Small tables with named rows and columns. After each table, cells are looked up by row and column.

Table zevarin
|  | gid | neli | zoluk | zales |
|---|---|---|---|---|
| dekug | 4.487 | 5.573 | 7.516 | 4.728 |
| nurote | 7.419 | 6.319 | 3.505 | 7.737 |
| rezeg | 7.279 | 6.907 | 2.810 | 7.537 |
| nodeve | 7.264 | 6.521 | 1.512 | 7.629 |
| dag | 6.242 | 5.174 | 5.935 | 6.709 |
| doni | 3.839 | 7.499 | 8.470 | 3.626 |
| lev | 4.290 | 5.066 | 7.831 | 4.466 |

neli of rezeg: 6.907
zoluk of nodeve: 1.512
neli of dekug: 5.573
zoluk of rezeg: 2.810
neli of nurote: 6.319
zoluk of dekug: 7.516
neli of doni: 7.499
neli of nodeve: 6.521
zales of lev: 4.466
Which row has the largest neli? doni

Table nalip
|  | luti | ponomap | bulok | med | lepobu |
|---|---|---|---|---|---|
| tiv | 149 | 136 | 103 | 146 | 106 |
| nivam | 74 | 156 | 204 | 98 | 90 |
| vafelo | 139 | 142 | 173 | 151 | 166 |
| ves | 130 | 118 | 81 | 115 | 146 |
| vev | 103 | 144 | 122 | 138 | 172 |
| reneg | 106 | 144 | 110 | 115 | 138 |
| fufuman | 156 | 132 | 116 | 169 | 116 |
| zanuf | 125 | 130 | 119 | 131 | 144 |
| mefizo | 127 | 148 | 161 | 147 | 173 |
| dapogap | 144 | 136 | 192 | 147 | 162 |
| nidap | 139 | 128 | 47 | 98 | 165 |
| voz | 155 | 143 | 74 | 126 | 126 |

nidap, lepobu -> 165
tiv, lepobu -> 106
nidap, ponomap -> 128
mefizo, ponomap -> 148
zanuf, med -> 131
voz, ponomap -> 143
nidap, med -> 98
dapogap, lepobu -> 162
tiv, bulok -> 103
voz, bulok -> 74

faviza
cols = mapada, kiguleg, vikoger
zural: [148, 200, 127]
vukapi: [147, 198, 125]
sog: [148, 198, 125]
pilekas: [141, 201, 114]
bofidi: [153, 37, 132]
laf: [138, 107, 125]
vub: [145, 197, 117]
pif: [151, 45, 129]

vukapi, vikoger: 125
zural, mapada: 148
sog, vikoger: 125
zural, kiguleg: 200
pilekas, kiguleg: 201
vub, mapada: 145
bofidi, mapada: 153

navosan =
cols = tef, lod, tuk, zal, kud, sib
sakemim: [-0.644, -1.281, -0.009, 2.622, -4.003, 2.203]
kepogig: [-1.409, -1.945, 2.593, -0.779, -2.954, -2.289]
kiv: [-2.148, 3.655, -5.948, -1.268, -2.385, -0.428]
vulev: [-1.217, -3.877, -2.060, -3.033, -4.155, -1.679]
pege: [-2.528, 3.527, -2.813, -0.457, -2.190, -0.945]
gazumum: [0.115, -2.205, -0.459, -1.208, 1.252, 2.028]
mal: [0.756, 1.909, -0.715, 0.903, -0.593, -1.060]
gana: [-0.879, 0.105, 1.710, 1.286, 2.808, 4.770]
dudor: [-0.315, 3.593, 0.579, -1.995, 8.026, 1.916]
mur: [2.754, -2.569, 3.208, 3.167, -0.340, 1.336]

kud of dudor is 8.026
tef of kepogig is -1.409
zal of dudor is -1.995
kud of kiv is -2.385
lod of mal is 1.909
lod of pege is 3.527

zeton.tsv
	fuz	mis	subi	budivaf
vavonop	-5.0	2.2	-4.9	1.6
vilato	-4.4	9.7	0.4	0.6
mipaviz	-5.5	7.3	2.8	3.4

What is the budivaf of vilato in zeton? 0.6
What is the mis of vavonop in zeton? 2.2
What is the subi of vavonop in zeton? -4.9
What is the mis of vilato in zeton? 9.7
What is the subi of mipaviz in zeton? 2.8
What is the budivaf of mipaviz in zeton? 3.4

kavuv.tsv
	sofi	leda	vuz	zat	pilu	zegur	somubug	negu
palita	19913	11519	-2956	801	-10891	-23394	-9783	-45530
sodusu	-19255	-5406	-3555	-21057	-12356	-22837	-13667	-19696
famufe	62258	-14162	-4460	-15942	-2275	-7624	-18848	-55916
naf	10173	-10513	3534	16299	-869	-579	-10911	16306
vup	-4530	-48515	-7891	-1461	874	-17861	-9034	6079
givo	9650	15394	-350	23754	5859	19574	-10536	-27019
dasinel	6798	38313	61	-4079	-19178	-12618	-1823	16603
sab	5462	-14340	558	3416	6698	4226	-3009	7047
zum	-26911	-12184	3027	-7043	3171	-21528	1707	5983
kud	1862	1965	3692	-2267	5894	-11364	11799	-32881
leb	-28323	25429	-8853	-4942	18667	-2348	-6144	-28470

What is the somubug of sodusu in kavuv?
-13667
What is the somubug of sab in kavuv?
-3009
What is the negu of sab in kavuv?
7047
What is the pilu of famufe in kavuv?
-2275
What is the zegur of vup in kavuv?
-17861
What is the vuz of leb in kavuv?
-8853

bef =
	sumaniv	megim	tediveg	totegik	bot
puz	41.5	50.8	52.4	32.0	49.0
sonas	49.8	54.8	89.7	31.5	52.6
memaba	58.7	46.6	48.3	44.4	51.5
kozegi	46.0	7.0	37.9	44.0	6.9
zopi	69.6	66.5	76.1	-64.7	41.4
mir	5.7	13.7	42.4	-55.5	29.7
sagusif	85.7	85.9	92.4	69.5	63.7
seg	55.8	30.1	21.6	18.6	38.6
dok	26.4	47.5	50.8	7.6	45.8
bal	66.6	71.4	50.7	-16.1	46.8
sug	51.6	49.8	67.4	48.8	48.6
depe	50.7	47.0	8.5	78.3	83.8

What is the megim of kozegi in bef?
7.0
What is the megim of mir in bef?
13.7
What is the sumaniv of depe in bef?
50.7
What is the tediveg of zopi in bef?
76.1
What is the sumaniv of puz in bef?
41.5
What is the bot of seg in bef?
38.6
What is the totegik of mir in bef?
-55.5
What is the bot of sonas in bef?
52.6
What is the megim of depe in bef?
47.0
What is the megim of sagusif in bef?
85.9
What is the tediveg of bal in bef?
50.7
What is the totegik of puz in bef?
32.0

susopa
         lir  buf  zelosa  teka  tufese  lubug  rolik  lisobu  zadolug
poto     -17  -72      89    12      48     56    -90      13        5
rikorur  -12  -65      86    17      53     46    -87      13       17
zek      -12  -68      85   -17      68     43    -64      15       17

rikorur, zadolug => 17
poto, rolik => -90
rikorur, lisobu => 13
rikorur, zelosa => 86
zek, zelosa => 85
rikorur, buf => -65
poto, lubug => 56
poto, tufese => 48
zek, tufese => 68
Row with the largest teka: rikorur

zez:
|  | kibufe | menal | nud | kul | puveg | dupufus | verupu |
|---|---|---|---|---|---|---|---|
| konuro | 5917 | 1420 | -4380 | 2506 | -2635 | -5963 | -2382 |
| tato | 5016 | -61 | -4017 | 6543 | 3008 | 7308 | 6043 |
| parul | -2656 | -744 | -4290 | 563 | -600 | -2813 | 6697 |
| lenafom | 2806 | -5244 | 5289 | -831 | -1139 | 1890 | 7023 |
| gim | -6056 | -3128 | -809 | 4640 | 1582 | 3900 | 2061 |
| zul | 925 | 1154 | -641 | 3800 | -3938 | 3402 | 3204 |
| karudag | 5619 | -9186 | 2154 | 1242 | 3032 | -1034 | -2117 |
| bopa | 1771 | 3227 | 2748 | 1412 | 6953 | -4372 | 7673 |

menal of zul: 1154
nud of konuro: -4380
puveg of parul: -600
dupufus of bopa: -4372
menal of gim: -3128
dupufus of tato: 7308
puveg of karudag: 3032

